Below is a small trained network, with its code and all its weights. Each question gives an input and a class and asks what happens when units are switched off, that is, made to give their printed mean instead of their output.

import numpy as np


def w(rows, s, z=0):
    codes = np.array(rows[::2]) - 128.0
    scale = np.full(codes.shape[1], s)
    scale[-1] = z or s
    return codes * scale


def f(y):
    return y / 2 * (1 + np.tanh(0.7978845608 * (y + 0.044715 * y**3)))


def log_softmax(a):
    a = a - a.max(-1, keepdims=True)
    return a - np.log(np.exp(a).sum(-1, keepdims=True))


def net(x, mask):
    res = np.array(x, float).reshape(1, 3) / 4 @ E
    y = f(res @ A[0][:, :-1].T + A[0][:, -1])
    res = res + np.where(mask, y, B[0][:, -1]) @ B[0][:, :-1]
    return log_softmax(res[-1] @ U[:, :-1].T + U[:, -1])


A, B = {}, {}
E = w([
[175,190,33],'x0',
[164,2,56],'x1',
[213,65,216],'x2',
],0.0093)
A[0] = w([
[53,90,156,131],'n1',
[88,86,85,139],'n2',
[19,208,214,230],'n3',
[128,104,150,83],'n4',
[138,197,159,184],'n5',
[50,31,147,215],'n6',
[129,151,138,1],'n7',
[78,163,212,113],'n8',
[189,248,100,153],'n9',
[161,115,76,143],'n10',
[248,211,129,254],'n11',
],0.013,0.0063)
B[0] = w([
[217,193,174,163],'n1',
[226,102,74,160],'n2',
[127,205,231,249],'n3',
[144,240,117,133],'n4',
[42,228,157,180],'n5',
[251,237,65,211],'n6',
[151,164,59,120],'n7',
[90,27,210,183],'n8',
[1,89,149,199],'n9',
[114,54,62,166],'n10',
[6,91,136,209],'n11',
],0.0088,0.014)
U = w([
[125,167,234,217],'0',
[131,4,28,241],'1',
[104,74,91,1],'2',
[236,183,62,221],'3',
[58,130,175,253],'4',
[126,125,110,1],'5',
],0.011,0.0063)

Each question gives the input, the list of numbers given to net, and the class t.
The units are the neurons (one row each of A and B). Each row of codes is followed by its name. A weight is (code - 128) times the scale printed after its matrix; where a second scale follows, it is the last column's (A, B and U).
mask holds one flag per neuron, in row order. A switched-off neuron (its flag False) gives its mean, the last column of its row in B, instead of its output. The means were averaged over made-up inputs and are rounded, as every weight is.
A unit's drop is (log p(t) with every unit on - log p(t) with that unit switched off) / (log p(t) with every unit on - log p(t) with every unit switched off).
The circuit of an input: a set's keep is (log p(t) with only the set's units on - log p(t) with every unit switched off) / (log p(t) with every unit on - log p(t) with every unit switched off). Starting from all 11 units, units are removed one at a time, each time the one whose removal leaves the highest keep (on an exact tie, the one counted first), for as long as the keep stays at least 0.8.
circuit, biggest first: the units of the circuit, biggest drop first
most important unit: the unit with the biggest drop
top k neurons: the k neurons with the biggest drops, biggest first
drop when u is switched off: that unit's drop, to one decimal
input [6,-7,-5], class 4: most important unit	n9
input [6,1,-8], class 1: circuit, biggest first	n3; n10
input [3,-8,5], class 4: circuit, biggest first	n11; n9
input [2,-3,6], class 4: circuit, biggest first	n11; n6
input [1,6,7], class 1: top 3 neurons	n3; n1; n10
input [5,-7,4], class 4: top 2 neurons	n11; n9
input [4,-6,-3], class 4: top 2 neurons	n9; n11
input [2,1,1], class 1: top 2 neurons	n3; n5
input [0,6,7], class 3: top 3 neurons	n6; n9; n8
input [8,0,4], class 4: top 3 neurons	n11; n9; n2
input [2,2,-7], class 1: top 2 neurons	n3; n6
input [-7,0,-8], class 0: top 2 neurons	n3; n8
input [-4,-1,-6], class 0: drop when n5 is switched off	0.0
input [-8,4,4], class 3: drop when n6 is switched off	0.1
input [4,-8,6], class 4: most important unit	n11
input [6,2,6], class 1: drop when n3 is switched off	0.4
